Below are the code and all the weights of a small trained network. Each question names an input and a class and asks about switching units off, where a switched-off unit gives its printed mean instead of its output.

import numpy as np


def w(rows, s, z=0):
    codes = np.array(rows[::2]) - 128.0
    scale = np.full(codes.shape[1], s)
    scale[-1] = z or s
    return codes * scale


def f(y):
    return np.maximum(y, 0)


def log_softmax(a):
    a = a - a.max(-1, keepdims=True)
    return a - np.log(np.exp(a).sum(-1, keepdims=True))


def net(x, mask):
    res = np.array(x, float).reshape(1, 8) / 4 @ E
    y = f(res @ A[0][:, :-1].T + A[0][:, -1])
    res = res + np.where(mask, y, B[0][:, -1]) @ B[0][:, :-1]
    return log_softmax(res[-1] @ U[:, :-1].T + U[:, -1])


A, B = {}, {}
E = w([
[108,61,24,144,141,138],'x0',
[126,202,100,145,153,31],'x1',
[104,131,137,245,104,108],'x2',
[174,157,89,101,31,134],'x3',
[93,91,89,110,97,138],'x4',
[83,164,169,126,149,189],'x5',
[89,113,149,116,62,91],'x6',
[209,149,119,163,146,130],'x7',
],0.011)
A[0] = w([
[161,80,161,177,137,91,158],'N0',
[93,202,97,125,95,127,165],'N1',
[118,79,108,89,122,198,231],'N2',
[177,139,199,56,122,143,194],'N3',
[167,112,190,189,147,64,159],'N4',
[106,142,184,89,116,165,206],'N5',
[46,162,106,113,118,138,165],'N6',
[102,138,106,88,142,33,151],'N7',
[99,158,112,138,114,251,191],'N8',
[163,102,124,96,174,127,116],'N9',
[122,200,189,150,175,131,172],'N10',
[115,112,63,177,100,42,200],'N11',
[142,114,95,117,87,107,121],'N12',
[204,145,87,145,116,104,116],'N13',
[136,162,175,80,113,118,112],'N14',
[139,153,140,107,111,102,138],'N15',
[208,110,94,133,97,123,253],'N16',
[172,147,97,170,86,154,177],'N17',
[105,86,161,134,168,176,187],'N18',
[76,159,142,129,175,63,181],'N19',
[162,98,57,115,134,178,192],'N20',
[152,178,139,165,101,106,128],'N21',
[137,165,116,170,122,111,146],'N22',
[116,136,102,117,176,66,155],'N23',
[167,147,208,101,112,105,180],'N24',
[156,147,158,106,99,125,163],'N25',
[172,138,89,81,172,149,137],'N26',
[120,154,153,148,144,86,216],'N27',
[15,104,166,152,128,166,159],'N28',
[120,58,117,145,98,117,130],'N29',
[186,138,111,75,169,135,141],'N30',
[157,101,102,126,179,92,157],'N31',
[127,79,141,93,155,132,181],'N32',
[93,164,79,157,183,87,146],'N33',
[67,80,123,125,133,187,116],'N34',
[164,112,151,155,152,128,175],'N35',
[122,183,124,156,120,98,151],'N36',
],0.014,0.0052)
B[0] = w([
[145,114,137,161,119,94,180],'N0',
[106,165,113,120,135,121,185],'N1',
[160,127,154,137,125,221,227],'N2',
[182,192,152,73,115,142,225],'N3',
[135,133,156,217,170,66,207],'N4',
[128,188,206,113,54,134,203],'N5',
[66,131,152,93,118,146,189],'N6',
[95,109,88,74,120,92,212],'N7',
[71,167,138,170,143,241,202],'N8',
[164,58,179,93,185,155,174],'N9',
[139,132,171,150,107,83,216],'N10',
[109,75,10,140,104,60,246],'N11',
[174,116,89,134,86,93,181],'N12',
[134,117,107,122,157,125,194],'N13',
[179,255,158,60,98,76,186],'N14',
[136,162,120,109,124,88,168],'N15',
[219,142,36,152,167,125,223],'N16',
[125,164,82,180,121,182,190],'N17',
[133,102,201,144,97,189,194],'N18',
[54,117,175,134,124,20,210],'N19',
[120,69,98,144,154,242,214],'N20',
[119,153,98,162,150,76,184],'N21',
[107,120,114,160,164,129,176],'N22',
[89,84,120,74,140,87,191],'N23',
[199,182,184,99,118,56,210],'N24',
[177,192,122,119,123,106,178],'N25',
[149,101,114,72,188,175,193],'N26',
[109,140,166,139,151,42,195],'N27',
[65,100,192,154,85,160,219],'N28',
[146,84,112,124,73,144,189],'N29',
[235,105,173,71,208,196,196],'N30',
[149,85,131,114,128,101,185],'N31',
[180,119,167,96,106,155,184],'N32',
[84,91,126,114,150,114,197],'N33',
[70,104,166,115,92,180,196],'N34',
[184,118,159,186,143,153,169],'N35',
[95,153,110,146,168,36,186],'N36',
],0.0076,0.014)
U = w([
[66,93,205,120,51,189,157],'0',
[97,78,201,204,126,68,22],'1',
[156,247,180,33,106,80,99],'2',
[2,99,100,50,163,31,104],'3',
[135,122,137,231,190,82,77],'4',
[72,148,84,180,140,199,137],'5',
[175,56,136,76,231,166,250],'6',
[156,52,35,159,12,122,148],'7',
],0.0094,0.0021)

Each question gives the input, the list of numbers given to net, and the class t.
The units are the neurons (one row each of A and B). Each row of codes is followed by its name. A weight is (code - 128) times the scale printed after its matrix; where a second scale follows, it is the last column's (A, B and U).
mask holds one flag per neuron, in row order. A switched-off neuron (its flag False) gives its mean, the last column of its row in B, instead of its output. The means were averaged over made-up inputs and are rounded, as every weight is.
A unit's drop is (log p(t) with every unit on - log p(t) with that unit switched off) / (log p(t) with every unit on - log p(t) with every unit switched off).
The circuit of an input: a set's keep is (log p(t) with only the set's units on - log p(t) with every unit switched off) / (log p(t) with every unit on - log p(t) with every unit switched off). Starting from the 12 units with the biggest drops (on a tie, the unit counted first), units are removed one at a time, each time the one whose removal leaves the highest keep (on an exact tie, the one counted first), for as long as the keep stays at least 0.8.
circuit, biggest first: the units of the circuit, biggest drop first
most important unit: the unit with the biggest drop
k most important neurons: the k neurons with the biggest drops, biggest first
drop of u: that unit's drop, to one decimal
input [-2,8,1,-7,-8,8,-2,-3], class 1: circuit, biggest first	[N10, N28]
input [4,1,0,8,0,5,3,2], class 5: most important unit	N8
input [5,-6,0,8,-4,0,-2,-7], class 5: circuit, biggest first	[N8, N20]
input [-2,-2,1,1,-4,-6,6,3], class 4: circuit, biggest first	[N4, N5, N16]
input [7,1,3,6,1,3,-4,-6], class 5: circuit, biggest first	[N8, N20]
input [-3,-4,3,3,-1,-8,-4,6], class 4: circuit, biggest first	[N4, N17]
input [1,7,2,-7,-6,8,6,5], class 1: 2 most important neurons	[N4, N10]
input [-7,-8,-4,-2,-3,-1,-8,3], class 2: 4 most important neurons	[N3, N5, N24, N14]
input [-4,0,7,-8,7,8,-1,1], class 0: 2 most important neurons	[N28, N18]
input [0,0,6,0,-1,-6,5,-1], class 7: 2 most important neurons	[N11, N29]
input [7,8,-8,2,6,-8,-2,-2], class 6: 2 most important neurons	[N30, N26]
input [2,5,6,-8,-6,3,2,5], class 1: 3 most important neurons	[N19, N16, N10]
input [1,-1,-4,1,8,8,-7,2], class 0: 3 most important neurons	[N8, N16, N34]
input [8,5,-2,-6,8,8,2,-3], class 0: most important neuron	[N28]
input [-5,-6,1,-5,-7,-2,0,4], class 2: 2 most important neurons	[N3, N24]
input [-5,0,-2,-8,0,-3,-3,-2], class 1: 2 most important neurons	[N4, N19]
input [-1,1,-1,0,4,4,-3,-1], class 0: drop of N21	0.0
input [5,7,-8,0,-3,-5,-3,-3], class 6: drop of N26	0.3
input [4,-1,2,8,-7,2,-7,6], class 6: drop of N30	0.4
input [-7,-2,3,7,7,-3,-7,7], class 4: most important neuron	[N17]
input [-8,-5,0,-7,0,4,-6,4], class 2: drop of N3	0.2
